Here is a tiny trained network, its code and every weight. The questions are about switching its units off for an input and a class, where a switched-off unit gives its printed mean instead of its output.

import numpy as np


def w(rows, s, z=0):
    codes = np.array(rows[::2]) - 128.0
    scale = np.full(codes.shape[1], s)
    scale[-1] = z or s
    return codes * scale


def norm(h):
    return h / np.sqrt((h * h).mean(-1, keepdims=True) + 1e-5)


def f(y):
    return y / 2 * (1 + np.tanh(0.7978845608 * (y + 0.044715 * y**3)))


def log_softmax(a):
    a = a - a.max(-1, keepdims=True)
    return a - np.log(np.exp(a).sum(-1, keepdims=True))


def net(x, mask):
    res = np.array(x, float).reshape(1, 3) / 4 @ E
    u = 0
    for l in range(2):
        y = f(norm(res) @ A[l][:, :-1].T + A[l][:, -1])
        res = res + np.where(mask[u : u + 11], y, B[l][:, -1]) @ B[l][:, :-1]
        u += 11
    return log_softmax(norm(res)[-1] @ U[:, :-1].T + U[:, -1])


A, B = {}, {}
E = w([
[186,88,104,194,84,119,210,252,120],'x0',
[130,216,149,102,105,236,219,169,151],'x1',
[80,89,193,200,97,97,190,89,203],'x2',
],0.0046)
A[0] = w([
[99,254,178,70,124,227,164,95,163,117],'0.n0',
[209,156,36,103,170,134,130,178,24,107],'0.n1',
[210,95,68,165,99,139,150,186,57,79],'0.n2',
[76,148,146,153,76,138,160,98,190,122],'0.n3',
[74,66,188,132,75,81,145,99,172,2],'0.n4',
[155,112,134,154,114,107,159,159,143,63],'0.n5',
[126,111,141,197,68,102,150,182,170,69],'0.n6',
[162,183,52,40,175,168,55,145,36,161],'0.n7',
[153,99,101,135,163,127,108,94,76,100],'0.n8',
[111,208,140,118,89,237,211,184,136,66],'0.n9',
[45,149,138,79,154,121,66,51,126,151],'0.n10',
],0.008,0.0064)
B[0] = w([
[1,178,104,121,163,78,122,68,63,229],'0.n0',
[63,97,139,53,119,145,84,99,195,204],'0.n1',
[89,131,118,60,156,74,28,131,129,180],'0.n2',
[113,151,231,131,110,134,95,132,153,168],'0.n3',
[95,60,37,117,152,198,146,124,125,148],'0.n4',
[149,120,136,165,112,107,147,142,80,136],'0.n5',
[167,141,92,165,116,61,182,150,116,165],'0.n6',
[201,132,129,200,159,116,206,154,61,254],'0.n7',
[149,183,173,115,97,131,111,151,107,148],'0.n8',
[231,59,116,99,97,181,173,170,195,208],'0.n9',
[210,93,108,131,111,192,122,150,189,229],'0.n10',
],0.0073,0.01)
A[1] = w([
[67,102,143,132,93,200,58,43,213,83],'1.n0',
[2,193,200,109,94,111,101,125,153,1],'1.n1',
[193,70,170,187,160,194,83,103,132,83],'1.n2',
[104,127,82,209,104,53,151,110,46,22],'1.n3',
[194,145,156,148,106,159,196,141,143,161],'1.n4',
[57,113,163,110,146,78,58,97,89,163],'1.n5',
[203,58,134,126,93,123,103,168,163,90],'1.n6',
[190,155,82,69,171,181,120,161,137,103],'1.n7',
[156,184,127,122,143,145,33,136,94,125],'1.n8',
[34,160,134,148,173,140,175,62,51,87],'1.n9',
[109,97,126,146,101,167,126,92,205,124],'1.n10',
],0.0099,0.0072)
B[1] = w([
[141,143,191,46,69,134,103,184,84,223],'1.n0',
[43,182,203,74,30,25,59,7,163,168],'1.n1',
[162,56,133,153,135,119,113,144,134,218],'1.n2',
[40,36,51,142,59,183,197,135,37,148],'1.n3',
[141,158,160,144,154,61,65,125,134,254],'1.n4',
[111,169,120,114,174,79,101,193,139,202],'1.n5',
[84,170,138,124,140,166,161,84,105,250],'1.n6',
[98,90,104,149,79,175,126,99,157,235],'1.n7',
[106,174,140,151,134,67,125,107,180,175],'1.n8',
[84,184,97,187,185,171,136,33,90,210],'1.n9',
[158,142,118,102,119,133,128,169,78,192],'1.n10',
],0.012,0.0065)
U = w([
[251,45,159,232,166,127,54,58,169,177],'0',
[75,211,42,209,226,225,196,43,60,50],'1',
[53,178,58,70,223,25,27,219,181,181],'2',
[123,65,37,32,61,223,173,168,242,254],'3',
[208,34,226,41,46,212,49,234,29,21],'4',
[35,234,229,38,41,113,54,46,59,73],'5',
[31,42,39,203,69,112,228,214,29,98],'6',
[214,229,225,198,77,37,223,217,206,72],'7',
],0.016,0.0041)

Each question gives the input, the list of numbers given to net, and the class t.
The units are the neurons (one row each of A and B). Each row of codes is followed by its name. A weight is (code - 128) times the scale printed after its matrix; where a second scale follows, it is the last column's (A, B and U).
mask holds one flag per neuron, layer by layer. A switched-off neuron (its flag False) gives its mean, the last column of its row in B, instead of its output. The means were averaged over made-up inputs and are rounded, as every weight is.
A unit's drop is (log p(t) with every unit on - log p(t) with that unit switched off) / (log p(t) with every unit on - log p(t) with every unit switched off).
The circuit of an input: a set's keep is (log p(t) with only the set's units on - log p(t) with every unit switched off) / (log p(t) with every unit on - log p(t) with every unit switched off). Starting from the 12 units with the biggest drops (on a tie, the unit counted first), units are removed one at a time, each time the one whose removal leaves the highest keep (on an exact tie, the one counted first), for as long as the keep stays at least 0.8.
units of the circuit, in order: the units of the circuit, biggest drop first
most important unit: the unit with the biggest drop
k most important neurons: the k neurons with the biggest drops, biggest first
k most important neurons of layer l: the k neurons of layer l with the biggest drops, biggest first
drop when u is switched off: that unit's drop, to one decimal
input [-5,2,-6], class 1: most important unit	0.n0
input [1,0,-3], class 2: 3 most important neurons of layer 0	[0.n2, 0.n10, 0.n9]
input [6,-2,0], class 2: 2 most important neurons of layer 0	[0.n2, 0.n7]
input [6,-7,1], class 6: 2 most important neurons	[1.n3, 0.n6]
input [2,0,-7], class 2: 4 most important neurons	[0.n2, 0.n9, 0.n10, 0.n1]
input [4,0,6], class 6: 2 most important neurons of layer 0	[0.n10, 0.n9]
input [0,1,-2], class 1: 4 most important neurons	[0.n7, 0.n0, 0.n10, 0.n1]
input [-5,-1,-5], class 0: 2 most important neurons of layer 0	[0.n10, 0.n7]
input [0,-7,8], class 4: 2 most important neurons	[0.n0, 0.n7]
input [1,8,-8], class 3: 4 most important neurons	[0.n9, 0.n1, 1.n7, 1.n6]
input [-2,-1,8], class 4: 2 most important neurons	[0.n0, 0.n4]
input [-6,-3,1], class 4: 2 most important neurons	[0.n7, 1.n0]
input [5,0,-2], class 2: 2 most important neurons of layer 0	[0.n2, 0.n10]
input [5,-6,2], class 6: units of the circuit, in order	[1.n3]
input [-6,0,7], class 4: 2 most important neurons	[0.n10, 0.n4]
input [-4,3,0], class 1: 2 most important neurons	[0.n0, 0.n1]
input [6,0,3], class 6: 2 most important neurons	[0.n10, 1.n3]
input [0,5,-5], class 1: 2 most important neurons	[0.n0, 0.n10]
input [-5,0,-4], class 0: 2 most important neurons	[0.n10, 0.n7]
input [6,-8,2], class 6: units of the circuit, in order	[1.n3]
input [2,7,-8], class 3: 2 most important neurons	[0.n9, 0.n1]
input [-4,-4,2], class 4: drop when 0.n7 is switched off	0.5
input [0,8,-2], class 1: drop when 0.n0 is switched off	2.3
input [-2,-2,-4], class 0: drop when 0.n7 is switched off	0.3
input [3,3,3], class 7: drop when 1.n10 is switched off	0.0
